Below is a small trained network, with its code and all its weights. Each question gives an input and a class and asks what happens when units are switched off, that is, made to give their printed mean instead of their output.

import numpy as np


def w(rows, s, z=0):
    codes = np.array(rows[::2]) - 128.0
    scale = np.full(codes.shape[1], s)
    scale[-1] = z or s
    return codes * scale


def f(y):
    return np.maximum(y, 0)


def log_softmax(a):
    a = a - a.max(-1, keepdims=True)
    return a - np.log(np.exp(a).sum(-1, keepdims=True))


def net(x, mask):
    res = np.array(x, float).reshape(1, 5) / 4 @ E
    y = f(res @ A[0][:, :-1].T + A[0][:, -1])
    res = res + np.where(mask, y, B[0][:, -1]) @ B[0][:, :-1]
    return log_softmax(res[-1] @ U[:, :-1].T + U[:, -1])


A, B = {}, {}
E = w([
[81,148,129,167,50,75,82,99,116,137],'x0',
[196,151,68,135,126,124,224,139,106,66],'x1',
[107,90,125,133,142,85,25,206,52,52],'x2',
[161,56,173,104,105,20,152,132,131,134],'x3',
[157,146,182,185,155,244,89,75,65,126],'x4',
],0.011)
A[0] = w([
[165,52,215,129,132,23,106,158,146,131,254],'n1',
[192,104,168,46,227,206,170,179,180,144,146],'n2',
[71,166,149,124,131,175,65,134,170,163,133],'n3',
[29,118,147,166,71,136,137,93,146,168,138],'n4',
[41,181,108,158,66,86,181,134,166,212,136],'n5',
[127,155,133,180,44,149,75,34,111,115,225],'n6',
[158,129,3,154,92,64,155,178,102,120,135],'n7',
[91,179,163,184,106,85,78,85,190,181,167],'n8',
[183,120,168,90,81,63,115,192,75,87,191],'n9',
[188,70,180,26,157,148,117,65,213,217,182],'n10',
[154,113,199,137,199,193,105,181,60,111,185],'n11',
[74,140,182,158,95,63,110,108,126,198,123],'n12',
[174,165,129,161,215,164,132,184,82,88,115],'n13',
[168,132,125,130,238,165,127,102,85,95,167],'n14',
],0.0082,0.0041)
B[0] = w([
[85,93,87,49,69,235,94,180,187,186,252],'n1',
[59,70,76,158,44,149,127,93,173,82,220],'n2',
[124,143,130,156,108,106,135,204,161,141,182],'n3',
[120,172,183,132,190,191,117,179,131,167,187],'n4',
[139,178,180,135,133,121,174,254,196,139,215],'n5',
[99,119,85,71,131,210,91,171,206,186,197],'n6',
[124,101,46,154,82,94,84,73,84,32,207],'n7',
[77,190,158,121,159,127,172,200,158,200,204],'n8',
[89,71,77,77,61,189,69,74,134,107,209],'n9',
[85,75,118,128,84,187,77,130,147,107,223],'n10',
[232,133,46,164,62,111,169,154,144,125,209],'n11',
[92,182,161,123,216,164,172,186,191,195,205],'n12',
[181,191,151,178,136,80,161,210,148,112,195],'n13',
[136,196,101,170,115,114,140,138,205,113,200],'n14',
],0.0085,0.013)
U = w([
[188,173,111,196,126,127,169,150,131,79,164],'0',
[110,146,154,90,168,173,140,160,146,143,146],'1',
[149,88,192,143,194,96,94,64,65,115,2],'2',
[112,41,93,112,96,156,83,110,134,77,166],'3',
[157,102,221,123,173,89,129,102,39,112,19],'4',
[167,117,214,89,199,68,118,74,71,119,14],'5',
[155,134,129,108,186,123,89,141,112,110,100],'6',
[139,108,191,136,247,128,145,89,50,96,18],'7',
],0.013,0.005)

Each question gives the input, the list of numbers given to net, and the class t.
The units are the neurons (one row each of A and B). Each row of codes is followed by its name. A weight is (code - 128) times the scale printed after its matrix; where a second scale follows, it is the last column's (A, B and U).
mask holds one flag per neuron, in row order. A switched-off neuron (its flag False) gives its mean, the last column of its row in B, instead of its output. The means were averaged over made-up inputs and are rounded, as every weight is.
A unit's drop is (log p(t) with every unit on - log p(t) with that unit switched off) / (log p(t) with every unit on - log p(t) with every unit switched off).
The circuit of an input: a set's keep is (log p(t) with only the set's units on - log p(t) with every unit switched off) / (log p(t) with every unit on - log p(t) with every unit switched off). Starting from the 12 units with the biggest drops (on a tie, the unit counted first), units are removed one at a time, each time the one whose removal leaves the highest keep (on an exact tie, the one counted first), for as long as the keep stays at least 0.8.
circuit, biggest first: the units of the circuit, biggest drop first
top k neurons: the k neurons with the biggest drops, biggest first
drop of u: that unit's drop, to one decimal
input [5,1,3,4,8], class 1: circuit, biggest first => [n7]
input [0,-6,0,-5,8], class 0: top 2 neurons => [n11; n1]
input [3,8,-8,7,-3], class 3: circuit, biggest first => [n7; n13]
input [7,0,2,8,-1], class 1: top 2 neurons => [n12; n2]
input [7,0,1,6,-5], class 1: top 4 neurons => [n12; n5; n2; n8]
input [-6,-6,-6,7,0], class 3: top 2 neurons => [n10; n2]
input [-8,3,-1,-2,-4], class 3: top 2 neurons => [n2; n5]
input [4,-5,5,7,-2], class 1: top 3 neurons => [n12; n2; n8]
input [3,3,-3,-4,-3], class 0: top 2 neurons => [n1; n12]
input [-3,-3,8,1,7], class 0: drop of n11 => 0.1
input [3,-7,6,3,-6], class 1: drop of n12 => 0.5
input [1,5,-7,5,4], class 3: drop of n10 => 0.4
input [2,-6,5,-5,7], class 0: drop of n1 => 0.3
input [-8,0,-3,-1,-2], class 3: circuit, biggest first => [n2]
